Here is a tiny trained network, its code and every weight. The questions are about switching its units off for an input and a class, where a switched-off unit gives its printed mean instead of its output.

import numpy as np


def w(rows, s, z=0):
    codes = np.array(rows[::2]) - 128.0
    scale = np.full(codes.shape[1], s)
    scale[-1] = z or s
    return codes * scale


def norm(h):
    return h / np.sqrt((h * h).mean(-1, keepdims=True) + 1e-5)


def f(y):
    return np.maximum(y, 0)


def log_softmax(a):
    a = a - a.max(-1, keepdims=True)
    return a - np.log(np.exp(a).sum(-1, keepdims=True))


def net(x, mask):
    res = np.array(x, float).reshape(1, 2) / 4 @ E
    u = 0
    for l in range(3):
        y = f(norm(res) @ A[l][:, :-1].T + A[l][:, -1])
        res = res + np.where(mask[u : u + 5], y, B[l][:, -1]) @ B[l][:, :-1]
        u += 5
    return log_softmax(norm(res)[-1] @ U[:, :-1].T + U[:, -1])


A, B = {}, {}
E = w([
[133,192,135,142,139,129,197,243,59,180],'x0',
[249,135,91,147,187,174,108,136,172,157],'x1',
],0.016)
A[0] = w([
[97,158,105,55,125,122,154,200,152,136,253],'0.n1',
[149,100,116,147,165,171,174,145,69,172,96],'0.n2',
[86,157,139,113,89,126,42,119,112,46,90],'0.n3',
[159,74,114,80,143,127,112,77,111,84,59],'0.n4',
[174,138,1,183,148,162,134,104,153,157,72],'0.n5',
],0.0079,0.0019)
B[0] = w([
[128,65,47,32,169,55,118,130,165,111,230],'0.n1',
[167,16,90,98,83,90,92,122,86,106,212],'0.n2',
[66,77,91,75,219,73,123,221,122,216,250],'0.n3',
[202,62,100,164,38,104,202,255,50,115,232],'0.n4',
[87,175,155,26,53,166,229,25,153,204,254],'0.n5',
],0.0067,0.0054)
A[1] = w([
[60,174,253,145,81,95,143,108,129,60,16],'1.n1',
[131,142,103,118,173,71,116,167,153,173,1],'1.n2',
[144,218,122,155,151,140,143,189,62,140,76],'1.n3',
[134,69,146,143,130,144,24,39,160,31,58],'1.n4',
[108,122,120,94,67,98,165,118,107,110,70],'1.n5',
],0.012,0.0028)
B[1] = w([
[88,162,151,63,201,145,67,46,85,206,191],'1.n1',
[132,125,167,151,53,159,118,124,88,112,181],'1.n2',
[76,85,140,220,129,87,111,176,129,12,192],'1.n3',
[122,126,127,182,112,92,150,245,44,66,255],'1.n4',
[115,64,125,111,100,119,114,77,148,194,247],'1.n5',
],0.012,0.008)
A[2] = w([
[137,188,85,124,160,205,173,158,160,126,166],'2.n1',
[140,93,104,101,141,98,86,95,186,30,7],'2.n2',
[99,42,134,122,78,146,86,73,95,171,145],'2.n3',
[254,174,115,172,174,210,112,128,127,112,138],'2.n4',
[81,163,153,84,160,121,135,104,120,139,5],'2.n5',
],0.012,0.0015)
B[2] = w([
[95,79,157,121,89,64,43,101,154,123,153],'2.n1',
[138,57,127,223,148,103,145,156,122,138,144],'2.n2',
[174,197,120,163,138,188,153,133,179,120,249],'2.n3',
[1,160,118,76,206,138,81,64,130,240,185],'2.n4',
[167,141,75,103,221,124,60,77,161,128,160],'2.n5',
],0.011,0.013)
U = w([
[8,141,86,75,192,115,100,61,138,235,203],'0',
[109,67,94,185,107,34,145,231,89,57,249],'1',
[188,222,98,159,75,243,181,121,218,157,115],'2',
[159,125,157,95,167,104,174,102,137,115,11],'3',
[169,183,181,94,167,99,152,108,149,69,3],'4',
[177,169,192,71,117,119,124,118,118,103,23],'5',
],0.013,0.0047)

Each question gives the input, the list of numbers given to net, and the class t.
The units are the neurons (one row each of A and B). Each row of codes is followed by its name. A weight is (code - 128) times the scale printed after its matrix; where a second scale follows, it is the last column's (A, B and U).
mask holds one flag per neuron, layer by layer. A switched-off neuron (its flag False) gives its mean, the last column of its row in B, instead of its output. The means were averaged over made-up inputs and are rounded, as every weight is.
A unit's drop is (log p(t) with every unit on - log p(t) with that unit switched off) / (log p(t) with every unit on - log p(t) with every unit switched off).
The circuit of an input: a set's keep is (log p(t) with only the set's units on - log p(t) with every unit switched off) / (log p(t) with every unit on - log p(t) with every unit switched off). Starting from the 12 units with the biggest drops (on a tie, the unit counted first), units are removed one at a time, each time the one whose removal leaves the highest keep (on an exact tie, the one counted first), for as long as the keep stays at least 0.8.
units of the circuit, in order: the units of the circuit, biggest drop first
most important unit: the unit with the biggest drop
top k neurons: the k neurons with the biggest drops, biggest first
k most important neurons of layer l: the k neurons of layer l with the biggest drops, biggest first
drop of u: that unit's drop, to one decimal
input [-8,7], class 1: most important neuron of layer 2 : 2.n2
input [2,3], class 2: top 3 neurons : 0.n2, 0.n5, 2.n4
input [3,-1], class 2: top 3 neurons : 0.n1, 1.n4, 2.n3
input [6,-8], class 0: top 2 neurons : 1.n1, 1.n4
input [-1,-2], class 2: units of the circuit, in order : 1.n4, 2.n3
input [4,4], class 0: top 4 neurons : 1.n4, 1.n5, 2.n4, 0.n4
input [-8,-6], class 1: top 2 neurons : 1.n4, 0.n5
input [0,3], class 2: units of the circuit, in order : 0.n5, 2.n4
input [1,-3], class 2: units of the circuit, in order : 2.n3, 1.n4, 2.n4
input [-6,-5], class 1: top 3 neurons : 0.n5, 1.n4, 2.n4
input [6,-6], class 0: top 2 neurons : 1.n1, 1.n4
input [-2,-2], class 2: top 2 neurons : 1.n4, 2.n3
input [-6,5], class 1: top 2 neurons : 1.n4, 1.n1
input [8,5], class 1: most important unit : 1.n3
input [8,8], class 0: top 4 neurons : 2.n4, 1.n4, 0.n4, 0.n5
input [7,-8], class 0: 2 most important neurons of layer 1 : 1.n1, 1.n4
input [-8,5], class 1: drop of 1.n4 : 0.7
input [-5,3], class 1: drop of 1.n4 : 0.4
input [-3,1], class 2: drop of 0.n4 : 1.5
input [5,6], class 0: units of the circuit, in order : 2.n4
